Here is a tiny trained network, its code and every weight. The questions are about switching its units off for an input and a class, where a switched-off unit gives its printed mean instead of its output.

import numpy as np


def w(rows, s, z=0):
    codes = np.array(rows[::2]) - 128.0
    scale = np.full(codes.shape[1], s)
    scale[-1] = z or s
    return codes * scale


def f(y):
    return np.maximum(y, 0)


def log_softmax(a):
    a = a - a.max(-1, keepdims=True)
    return a - np.log(np.exp(a).sum(-1, keepdims=True))


def net(x, mask):
    res = np.array(x, float).reshape(1, 8) / 4 @ E
    y = f(res @ A[0][:, :-1].T + A[0][:, -1])
    res = res + np.where(mask, y, B[0][:, -1]) @ B[0][:, :-1]
    return log_softmax(res[-1] @ U[:, :-1].T + U[:, -1])


A, B = {}, {}
E = w([
[132,114,118,109,117,125,131,135,138,120,127,122],'x0',
[118,146,131,124,123,130,130,129,138,94,105,108],'x1',
[218,210,192,50,67,161,34,26,106,63,205,222],'x2',
[121,127,123,125,148,136,105,122,145,105,101,104],'x3',
[204,71,178,131,207,213,233,141,113,57,176,120],'x4',
[2,63,186,212,34,127,138,40,209,109,237,22],'x5',
[145,143,111,140,113,109,153,129,129,108,137,140],'x6',
[135,111,121,118,119,114,132,109,128,125,124,135],'x7',
],0.0063)
A[0] = w([
[64,92,158,169,59,137,139,29,238,85,238,113,37],'n1',
[174,90,236,105,195,239,251,112,143,20,204,130,84],'n2',
[81,165,80,134,5,88,11,88,84,173,76,143,1],'n3',
[231,222,231,63,66,133,9,11,168,14,231,228,52],'n4',
[34,224,85,105,33,38,35,94,195,216,102,123,87],'n5',
[129,146,223,77,133,112,97,49,100,103,210,142,36],'n6',
[5,118,200,197,39,152,113,37,206,126,254,30,40],'n7',
],0.0048,0.0031)
B[0] = w([
[184,185,81,124,113,130,83,152,115,203,60,194,220],'n1',
[179,136,48,178,45,222,67,78,42,57,175,72,214],'n2',
[191,83,69,162,121,168,73,140,52,76,197,91,179],'n3',
[23,68,180,111,254,55,186,162,212,198,118,88,240],'n4',
[117,79,116,226,100,206,39,94,69,47,235,100,215],'n5',
[109,80,192,178,166,70,134,135,167,89,176,70,169],'n6',
[224,221,56,36,150,110,128,93,186,237,35,203,254],'n7',
],0.006,0.0086)
U = w([
[243,244,75,30,156,91,89,151,104,169,58,217,3],'0',
[187,88,101,218,61,176,77,91,54,35,254,86,64],'1',
[34,62,153,186,187,35,201,179,217,173,135,77,90],'2',
[137,145,116,118,120,116,118,120,124,112,149,142,244],'3',
],0.0057,0.0027)

Each question gives the input, the list of numbers given to net, and the class t.
The units are the neurons (one row each of A and B). Each row of codes is followed by its name. A weight is (code - 128) times the scale printed after its matrix; where a second scale follows, it is the last column's (A, B and U).
mask holds one flag per neuron, in row order. A switched-off neuron (its flag False) gives its mean, the last column of its row in B, instead of its output. The means were averaged over made-up inputs and are rounded, as every weight is.
A unit's drop is (log p(t) with every unit on - log p(t) with that unit switched off) / (log p(t) with every unit on - log p(t) with every unit switched off).
The circuit of an input: a set's keep is (log p(t) with only the set's units on - log p(t) with every unit switched off) / (log p(t) with every unit on - log p(t) with every unit switched off). Starting from all 7 units, units are removed one at a time, each time the one whose removal leaves the highest keep (on an exact tie, the one counted first), for as long as the keep stays at least 0.8.
units of the circuit, in order: the units of the circuit, biggest drop first
most important unit: the unit with the biggest drop
k most important neurons: the k neurons with the biggest drops, biggest first
drop when u is switched off: that unit's drop, to one decimal
input [7,-8,-4,2,1,4,1,2], class 0: most important neuron => (n4)
input [0,4,-1,-1,4,-3,4,-2], class 1: 4 most important neurons => (n7 n4 n1 n2)
input [8,6,-4,3,1,5,-3,-4], class 0: 2 most important neurons => (n7 n4)
input [-3,2,-4,-5,7,-5,0,-6], class 1: units of the circuit, in order => (n7 n2)
input [-5,2,8,0,7,5,5,2], class 2: 3 most important neurons => (n4 n6 n5)
input [-6,6,3,-4,-6,-3,-5,-3], class 1: units of the circuit, in order => (n5 n7)
input [0,-8,-8,-1,0,-7,-6,8], class 2: 3 most important neurons => (n7 n1 n2)
input [-4,0,-5,5,-7,7,1,-1], class 0: 3 most important neurons => (n7 n1 n2)
input [-8,-4,-2,-4,-7,4,-4,-5], class 1: 2 most important neurons => (n5 n3)
input [7,0,-5,7,-3,5,-8,2], class 3: 3 most important neurons => (n4 n5 n7)
input [-6,5,6,1,-4,-6,8,-2], class 3: units of the circuit, in order => (n7 n4)
input [-8,-7,-2,1,-4,1,-3,-3], class 1: 2 most important neurons => (n4 n5)
input [8,1,0,6,-5,-5,-7,-8], class 3: 3 most important neurons => (n7 n2 n1)
input [4,2,6,6,-7,-4,-8,6], class 3: most important unit => n4
input [-1,7,7,0,6,2,6,2], class 2: 4 most important neurons => (n4 n5 n6 n3)
input [-8,3,8,-2,8,8,4,-4], class 0: 2 most important neurons => (n7 n1)
input [4,-3,-2,-4,-6,2,4,6], class 1: 3 most important neurons => (n5 n4 n3)
input [-5,-2,-7,3,8,4,-7,3], class 1: 2 most important neurons => (n2 n4)
input [7,-5,-7,-6,7,8,-7,3], class 0: units of the circuit, in order => (n7 n1)
input [-7,-2,2,-5,-3,-1,0,-7], class 1: units of the circuit, in order => (n7)
input [3,-5,7,-2,-4,7,-6,-4], class 0: drop when n1 is switched off => 0.7
input [-4,-6,2,2,6,-6,-7,-5], class 3: drop when n3 is switched off => 0.2
input [0,-2,0,4,-6,8,8,-3], class 0: drop when n4 is switched off => 0.0
input [-5,5,-7,-3,6,3,-8,1], class 3: drop when n2 is switched off => 0.3
